Below is a small trained network, with its code and all its weights. Each question gives an input and a target symbol and asks what happens when units are switched off, that is, made to give their printed mean instead of their output.

import numpy as np


def w(rows, s, z=0):
    codes = np.array(rows[::2]) - 128.0
    scale = np.full(codes.shape[1], s)
    scale[-1] = z or s
    return codes * scale


def norm(h):
    return h / np.sqrt((h * h).mean(-1, keepdims=True) + 1e-5)


def f(y):
    return np.maximum(y, 0)


def softmax(a):
    e = np.exp(a - a.max(-1, keepdims=True))
    return e / e.sum(-1, keepdims=True)


def log_softmax(a):
    a = a - a.max(-1, keepdims=True)
    return a - np.log(np.exp(a).sum(-1, keepdims=True))


def net(x, mask):
    ids = ['ΣΦΩζηθτψ'.index(c) for c in x.split()]
    T = len(ids)
    res = E[ids] + P[:T]
    u = 0
    for l in range(2):
        r = norm(res)
        for j in range(2):
            rows = slice(3 * j, 3 * j + 3)
            q, k, v = (r @ M[l][rows].T for M in (Q, K, V))
            z = softmax(np.where(np.tri(T) > 0, q @ k.T / 3**0.5, -1e9)) @ v
            o = O[l][rows]
            res = res + np.where(mask[u + j], z, o[:, -1]) @ o[:, :-1]
        u += 2
        y = f(norm(res) @ A[l][:, :-1].T + A[l][:, -1])
        res = res + np.where(mask[u : u + 4], y, B[l][:, -1]) @ B[l][:, :-1]
        u += 4
    return log_softmax(norm(res)[-1] @ U[:, :-1].T + U[:, -1])


Q, K, V, O, A, B = {}, {}, {}, {}, {}, {}
E = w([
[55,242,103,28],'Σ',
[160,41,120,159],'Φ',
[111,162,193,130],'Ω',
[101,120,251,184],'ζ',
[132,43,102,174],'η',
[101,160,116,219],'θ',
[198,138,140,137],'τ',
[62,82,199,64],'ψ',
],0.017)
P = w([
[254,95,124,158],'0',
[211,135,129,164],'1',
[176,154,123,167],'2',
[154,165,110,166],'3',
[124,180,106,154],'4',
[101,185,99,148],'5',
[74,200,93,151],'6',
[53,183,74,147],'7',
[36,192,57,120],'8',
[15,181,43,121],'9',
[7,181,28,107],'10',
[10,172,22,110],'11',
],0.0048)
Q[0] = w([
[150,103,189,126],'L0H0',
[84,93,166,41],'L0H0',
[198,200,158,117],'L0H0',
[254,96,153,97],'L0H1',
[236,162,137,113],'L0H1',
[90,140,129,181],'L0H1',
],0.02)
K[0] = w([
[139,67,149,152],'L0H0',
[35,74,150,96],'L0H0',
[182,152,217,118],'L0H0',
[245,123,117,84],'L0H1',
[251,156,85,101],'L0H1',
[98,89,85,142],'L0H1',
],0.018)
V[0] = w([
[189,240,133,93],'L0H0',
[131,38,103,48],'L0H0',
[49,184,136,138],'L0H0',
[179,62,221,17],'L0H1',
[110,172,254,235],'L0H1',
[143,116,196,119],'L0H1',
],0.0065)
O[0] = w([
[228,144,43,98,139],'L0H0',
[97,195,224,72,77],'L0H0',
[121,39,90,96,139],'L0H0',
[186,2,20,128,41],'L0H1',
[213,114,208,165,253],'L0H1',
[175,72,112,140,132],'L0H1',
],0.0062)
A[0] = w([
[132,156,190,70,132],'L0N0',
[96,97,99,29,240],'L0N1',
[162,85,247,167,253],'L0N2',
[119,26,47,89,78],'L0N3',
],0.013,0.0025)
B[0] = w([
[87,100,121,140,166],'L0N0',
[78,96,46,122,167],'L0N1',
[160,123,174,248,255],'L0N2',
[154,176,181,215,147],'L0N3',
],0.016,0.011)
Q[1] = w([
[225,77,119,63],'L1H0',
[110,54,155,109],'L1H0',
[207,81,168,4],'L1H0',
[103,96,177,56],'L1H1',
[138,43,90,88],'L1H1',
[58,165,96,223],'L1H1',
],0.018)
K[1] = w([
[87,2,158,121],'L1H0',
[96,146,201,73],'L1H0',
[117,57,217,55],'L1H0',
[191,81,103,47],'L1H1',
[182,102,166,113],'L1H1',
[2,111,217,129],'L1H1',
],0.015)
V[1] = w([
[35,182,125,143],'L1H0',
[145,200,19,232],'L1H0',
[236,100,73,96],'L1H0',
[107,102,10,236],'L1H1',
[81,54,141,113],'L1H1',
[21,65,203,137],'L1H1',
],0.012)
O[1] = w([
[124,164,151,162,145],'L1H0',
[158,252,120,106,248],'L1H0',
[160,96,181,33,97],'L1H0',
[141,120,58,88,210],'L1H1',
[91,66,114,138,119],'L1H1',
[98,27,151,150,175],'L1H1',
],0.014)
A[1] = w([
[125,168,17,50,249],'L1N0',
[91,124,244,150,44],'L1N1',
[32,3,119,174,184],'L1N2',
[245,170,76,214,196],'L1N3',
],0.013,0.0017)
B[1] = w([
[167,71,205,178,180],'L1N0',
[174,57,118,67,154],'L1N1',
[2,73,109,82,154],'L1N2',
[68,114,126,33,253],'L1N3',
],0.016)
U = w([
[188,137,33,133,63],'Σ',
[170,116,125,147,45],'Φ',
[168,159,145,30,165],'Ω',
[172,110,140,164,252],'ζ',
[53,107,82,85,115],'η',
[93,254,126,139,123],'θ',
[160,132,123,26,164],'τ',
[69,92,104,110,142],'ψ',
],0.0097,0.0018)

Each question gives the input, a string of symbols that net reads in full, and the target symbol t.
The units are the heads (3 rows each of Q, K, V and O) and the neurons (one row each of A and B). Each row of codes is followed by its name. A weight is (code - 128) times the scale printed after its matrix; where a second scale follows, it is the last column's (O, A, B and U).
mask holds one flag per unit, layer by layer, with each layer's heads first. A switched-off unit (its flag False) gives its mean, the last column of its rows in O or B, instead of its output. The means were averaged over made-up inputs and are rounded, as every weight is.
A unit's drop is (log p(t) with every unit on - log p(t) with that unit switched off) / (log p(t) with every unit on - log p(t) with every unit switched off).
The circuit of an input: a set's keep is (log p(t) with only the set's units on - log p(t) with every unit switched off) / (log p(t) with every unit on - log p(t) with every unit switched off). Starting from all 12 units, units are removed one at a time, each time the one whose removal leaves the highest keep (on an exact tie, the one counted first), for as long as the keep stays at least 0.8.
circuit, biggest first: the units of the circuit, biggest drop first
most important unit: the unit with the biggest drop
top k neurons: the k neurons with the biggest drops, biggest first
top k neurons in layer l: the k neurons of layer l with the biggest drops, biggest first
heads that matter: for each layer, one digit per head in row order, 1 if its drop is at least 0.15 and else 0, layers parted by /
input Σ θ θ Ω Ω Φ η ψ Σ Ω Σ, target ψ: top 2 neurons	[L0N1 L1N0]
input Σ ψ Ω Φ ζ θ τ η, target Ω: top 2 neurons in layer 0	[L0N2 L0N3]
input ψ τ η ζ Σ η Σ Φ Σ τ Σ Σ, target τ: heads that matter	01 / 10
input Φ Φ θ ψ η Ω θ η θ ζ τ, target τ: heads that matter	10 / 00
input η Ω θ η τ Σ ζ Ω ζ Φ, target ζ: top 3 neurons	[L0N2 L0N1 L1N2]
input τ ζ Ω, target Ω: top 2 neurons	[L1N3 L1N0]
input θ θ ψ η η ζ ζ η τ θ, target Ω: heads that matter	01 / 10
input Σ θ Φ, target θ: heads that matter	00 / 00
input η Σ τ η θ τ, target τ: circuit, biggest first	[L0H1 L0N2]
input θ Σ θ τ ζ η ψ θ Φ, target θ: circuit, biggest first	[L1H0]
input θ η θ θ η θ Φ ψ η τ Σ, target τ: circuit, biggest first	[L1H0 L0N2 L0H0]
input ψ Σ Σ τ ζ τ Σ Φ, target Ω: top 2 neurons	[L0N2 L0N3]
input Σ ψ ψ η Σ, target ψ: heads that matter	10 / 01
input ψ θ Σ Φ Σ Φ Φ τ, target Ω: top 3 neurons in layer 0	[L0N2 L0N3 L0N0]
input η θ Σ η θ η Σ η Ω θ τ, target Ω: most important unit	L1N0
input θ η τ Σ Σ, target Ω: heads that matter	11 / 11
input ψ θ Σ θ θ ζ η θ τ Σ Σ, target Ω: circuit, biggest first	[L1H0 L0N2 L1N0 L0H0]
input τ Σ Σ θ Ω Ω η η Ω τ Φ Φ, target τ: heads that matter	01 / 10
input θ Σ θ θ ζ Σ ζ Ω ψ ψ Ω τ, target η: heads that matter	10 / 10
input Ω θ Φ Σ η Σ ζ Σ Φ Ω, target ζ: heads that matter	01 / 00
input θ θ Φ Ω Ω ζ ζ ζ Σ ζ, target ζ: circuit, biggest first	[L0N2 L0H1]
input Σ Σ Σ τ Φ η θ τ Ω, target τ: top 2 neurons	[L0N2 L1N1]
